Below are the code and all the weights of a small trained network. Each question names an input and a class and asks about switching units off, where a switched-off unit gives its printed mean instead of its output.

import numpy as np


def w(rows, s, z=0):
    codes = np.array(rows[::2]) - 128.0
    scale = np.full(codes.shape[1], s)
    scale[-1] = z or s
    return codes * scale


def f(y):
    return np.maximum(y, 0)


def log_softmax(a):
    a = a - a.max(-1, keepdims=True)
    return a - np.log(np.exp(a).sum(-1, keepdims=True))


def net(x, mask):
    res = np.array(x, float).reshape(1, 2) / 4 @ E
    y = f(res @ A[0][:, :-1].T + A[0][:, -1])
    res = res + np.where(mask, y, B[0][:, -1]) @ B[0][:, :-1]
    return log_softmax(res[-1] @ U[:, :-1].T + U[:, -1])


A, B = {}, {}
E = w([
[146,245,235],'x0',
[22,174,90],'x1',
],0.011)
A[0] = w([
[249,139,101,111],'neuron 1',
[202,82,152,128],'neuron 2',
[191,78,172,111],'neuron 3',
[25,169,127,104],'neuron 4',
[118,35,14,130],'neuron 5',
[40,161,85,104],'neuron 6',
[189,124,127,105],'neuron 7',
[52,170,110,109],'neuron 8',
[124,239,148,152],'neuron 9',
[128,183,216,97],'neuron 10',
[171,88,158,104],'neuron 11',
[149,241,179,89],'neuron 12',
[122,136,136,251],'neuron 13',
],0.013,0.012)
B[0] = w([
[78,154,116,192],'neuron 1',
[86,162,140,198],'neuron 2',
[84,150,110,188],'neuron 3',
[78,155,104,189],'neuron 4',
[124,62,182,251],'neuron 5',
[70,159,131,183],'neuron 6',
[97,143,117,160],'neuron 7',
[82,155,118,178],'neuron 8',
[142,98,156,232],'neuron 9',
[98,68,139,210],'neuron 10',
[89,138,115,165],'neuron 11',
[96,60,132,225],'neuron 12',
[254,227,192,242],'neuron 13',
],0.037,0.013)
U = w([
[96,16,179,78],'0',
[12,194,112,109],'1',
[195,170,175,252],'2',
[93,122,62,53],'3',
],0.011,0.0032)

Each question gives the input, the list of numbers given to net, and the class t.
The units are the neurons (one row each of A and B). Each row of codes is followed by its name. A weight is (code - 128) times the scale printed after its matrix; where a second scale follows, it is the last column's (A, B and U).
mask holds one flag per neuron, in row order. A switched-off neuron (its flag False) gives its mean, the last column of its row in B, instead of its output. The means were averaged over made-up inputs and are rounded, as every weight is.
A unit's drop is (log p(t) with every unit on - log p(t) with that unit switched off) / (log p(t) with every unit on - log p(t) with every unit switched off).
The circuit of an input: a set's keep is (log p(t) with only the set's units on - log p(t) with every unit switched off) / (log p(t) with every unit on - log p(t) with every unit switched off). Starting from the 12 units with the biggest drops (on a tie, the unit counted first), units are removed one at a time, each time the one whose removal leaves the highest keep (on an exact tie, the one counted first), for as long as the keep stays at least 0.8.
circuit, biggest first: the units of the circuit, biggest drop first
top k neurons: the k neurons with the biggest drops, biggest first
drop when u is switched off: that unit's drop, to one decimal
input [-8,8], class 0: circuit, biggest first -> [neuron 5]
input [5,-6], class 1: top 3 neurons -> [neuron 5; neuron 1; neuron 3]
input [-6,-8], class 1: top 3 neurons -> [neuron 2; neuron 1; neuron 3]
input [3,0], class 2: top 2 neurons -> [neuron 5; neuron 13]
input [-3,-3], class 2: top 2 neurons -> [neuron 12; neuron 10]
input [4,4], class 0: top 2 neurons -> [neuron 9; neuron 12]
input [5,0], class 0: top 2 neurons -> [neuron 12; neuron 10]
input [-3,0], class 2: top 2 neurons -> [neuron 12; neuron 10]
input [5,4], class 0: top 2 neurons -> [neuron 9; neuron 12]
input [5,3], class 0: drop when neuron 12 is switched off -> 0.2
input [-1,3], class 2: drop when neuron 1 is switched off -> 0.2
input [5,2], class 0: drop when neuron 12 is switched off -> 0.3
